Below is a small trained network, with its code and all its weights. Each question gives an input and a target symbol and asks what happens when units are switched off, that is, made to give their printed mean instead of their output.

import numpy as np


def w(rows, s, z=0):
    codes = np.array(rows[::2]) - 128.0
    scale = np.full(codes.shape[1], s)
    scale[-1] = z or s
    return codes * scale


def norm(h):
    return h / np.sqrt((h * h).mean(-1, keepdims=True) + 1e-5)


def f(y):
    return y / 2 * (1 + np.tanh(0.7978845608 * (y + 0.044715 * y**3)))


def softmax(a):
    e = np.exp(a - a.max(-1, keepdims=True))
    return e / e.sum(-1, keepdims=True)


def log_softmax(a):
    a = a - a.max(-1, keepdims=True)
    return a - np.log(np.exp(a).sum(-1, keepdims=True))


def net(x, mask):
    ids = ['ΓΣζθλξτ'.index(c) for c in x.split()]
    T = len(ids)
    res = E[ids] + P[:T]
    r = norm(res)
    for j in range(2):
        rows = slice(2 * j, 2 * j + 2)
        q, k, v = (r @ M[0][rows].T for M in (Q, K, V))
        z = softmax(np.where(np.tri(T) > 0, q @ k.T / 2**0.5, -1e9)) @ v
        o = O[0][rows]
        res = res + np.where(mask[j], z, o[:, -1]) @ o[:, :-1]
    y = f(norm(res) @ A[0][:, :-1].T + A[0][:, -1])
    res = res + np.where(mask[2:10], y, B[0][:, -1]) @ B[0][:, :-1]
    return log_softmax(norm(res)[-1] @ U[:, :-1].T + U[:, -1])


Q, K, V, O, A, B = {}, {}, {}, {}, {}, {}
E = w([
[144,40,123,177,51,104,69],'Γ',
[80,172,77,232,131,158,88],'Σ',
[131,79,47,92,189,17,132],'ζ',
[121,42,193,105,26,137,211],'θ',
[91,118,170,144,164,216,38],'λ',
[117,100,121,87,160,121,2],'ξ',
[124,195,92,178,15,148,109],'τ',
],0.0062)
P = w([
[160,118,4,115,166,183,107],'0',
[144,108,46,131,148,160,86],'1',
[137,109,81,150,137,143,82],'2',
[121,116,112,156,130,129,82],'3',
[113,121,137,162,127,114,90],'4',
[99,131,162,164,118,103,93],'5',
[78,133,178,159,116,85,97],'6',
[62,144,191,151,110,70,101],'7',
[52,144,211,142,104,59,110],'8',
],0.0041)
Q[0] = w([
[116,97,166,120,253,115,132],'h0',
[72,223,128,151,181,200,121],'h0',
[52,109,114,146,84,132,84],'h1',
[71,113,142,110,116,97,140],'h1',
],0.022)
K[0] = w([
[114,119,186,55,252,100,54],'h0',
[101,237,138,190,198,174,78],'h0',
[91,73,142,139,91,193,191],'h1',
[113,109,127,106,142,141,202],'h1',
],0.017)
V[0] = w([
[16,204,253,151,62,25,189],'h0',
[106,179,85,60,106,198,198],'h0',
[246,144,131,230,121,201,32],'h1',
[35,74,143,149,26,210,98],'h1',
],0.0046)
O[0] = w([
[147,91,2,121,170,158,82,89],'h0',
[125,3,152,201,134,47,67,79],'h0',
[27,109,59,24,205,46,109,176],'h1',
[252,124,151,68,168,78,206,253],'h1',
],0.0029,0.0061)
A[0] = w([
[140,139,140,199,164,162,203,4],'n0',
[46,167,147,104,123,99,140,121],'n1',
[129,130,60,107,156,208,71,94],'n2',
[119,107,213,84,148,103,133,115],'n3',
[113,125,82,138,143,93,122,125],'n4',
[125,124,166,131,126,195,146,78],'n5',
[158,56,150,165,155,141,116,74],'n6',
[164,86,12,43,197,176,140,136],'n7',
],0.011,0.0036)
B[0] = w([
[97,130,100,139,166,102,189,141],'n0',
[87,106,225,181,125,124,137,232],'n1',
[167,119,45,96,104,135,127,201],'n2',
[139,155,136,122,128,79,165,199],'n3',
[139,149,174,92,145,106,150,254],'n4',
[126,172,125,109,132,190,113,131],'n5',
[83,125,117,112,160,136,99,140],'n6',
[170,131,7,108,108,153,94,232],'n7',
],0.014,0.0041)
U = w([
[156,141,2,50,113,96,50,189],'Γ',
[145,175,210,66,122,23,149,116],'Σ',
[61,93,197,179,161,101,61,254],'ζ',
[136,38,143,47,100,204,199,69],'θ',
[114,213,151,72,180,217,71,61],'λ',
[74,152,59,183,198,132,184,63],'ξ',
[215,152,141,215,57,161,96,21],'τ',
],0.0064,0.0028)

Each question gives the input, a string of symbols that net reads in full, and the target symbol t.
The units are the heads (2 rows each of Q, K, V and O) and the neurons (one row each of A and B). Each row of codes is followed by its name. A weight is (code - 128) times the scale printed after its matrix; where a second scale follows, it is the last column's (O, A, B and U).
mask holds one flag per unit, heads first, then neurons. A switched-off unit (its flag False) gives its mean, the last column of its rows in O or B, instead of its output. The means were averaged over made-up inputs and are rounded, as every weight is.
A unit's drop is (log p(t) with every unit on - log p(t) with that unit switched off) / (log p(t) with every unit on - log p(t) with every unit switched off).
The circuit of an input: a set's keep is (log p(t) with only the set's units on - log p(t) with every unit switched off) / (log p(t) with every unit on - log p(t) with every unit switched off). Starting from all 10 units, units are removed one at a time, each time the one whose removal leaves the highest keep (on an exact tie, the one counted first), for as long as the keep stays at least 0.8.
circuit, biggest first: the units of the circuit, biggest drop first
most important unit: the unit with the biggest drop
top k neurons: the k neurons with the biggest drops, biggest first
which heads matter: for each layer, one digit per head in row order, 1 if its drop is at least 0.15 and else 0, layers parted by /
drop of u: that unit's drop, to one decimal
input τ ζ Σ ζ, target Σ: top 3 neurons	(n4; n1; n2)
input ζ λ Σ Σ Γ τ Σ Σ ξ, target Γ: circuit, biggest first	(h0; n7)
input ζ λ ζ, target Σ: circuit, biggest first	(n4; h1)
input τ Σ τ, target Σ: top 2 neurons	(n7; n4)
input Σ ζ ξ Σ, target Σ: top 3 neurons	(n4; n1; n7)
input ζ Σ λ τ λ, target Σ: top 2 neurons	(n3; n1)
input Γ ξ ζ ζ ζ, target ζ: circuit, biggest first	(h1; h0; n1)
input ζ λ Σ Σ λ τ, target Γ: which heads matter	11
input ξ ξ Γ ζ Γ, target Σ: circuit, biggest first	(h0; n7)
input ζ ζ τ Σ Σ λ ζ, target ζ: which heads matter	01
input Σ Γ Γ Σ ζ ζ τ Σ, target ζ: which heads matter	00
input τ ζ Γ Σ λ, target Γ: which heads matter	01
input ζ ζ ζ ζ θ Σ Σ λ Σ, target ξ: which heads matter	11
input Γ θ ζ Γ, target ζ: circuit, biggest first	(n7; n6)
input Σ τ ζ λ ζ λ, target Σ: most important unit	n3
input Σ Σ ζ τ τ τ, target ζ: circuit, biggest first	(h1; n1)
input θ τ ξ, target Σ: which heads matter	11
input ζ τ Σ τ τ, target ζ: top 2 neurons	(n7; n2)
input τ Γ τ Γ Σ τ λ, target Γ: which heads matter	11
input Σ Σ λ Σ ξ τ Σ θ Σ, target ξ: which heads matter	01
input ζ λ Σ τ Σ Σ Σ Σ Γ, target Γ: top 2 neurons	(n7; n1)
input τ Σ θ ξ Σ τ, target τ: top neuron	(n4)
input ζ Σ Σ ζ λ Σ θ Σ τ, target τ: top neuron	(n7)
input τ θ Γ λ ξ, target Σ: top 2 neurons	(n7; n3)
input τ τ Σ τ τ ζ Γ, target Γ: drop of n7	0.3
input λ τ ζ ξ ζ Σ, target Γ: drop of h0	3.6
input Σ Γ τ Γ Σ, target Σ: drop of n5	0.1
input Γ τ Σ λ Σ λ θ Σ ζ, target Γ: drop of n3	0.0
input ζ Γ τ τ Γ, target Σ: top neuron	(n3)
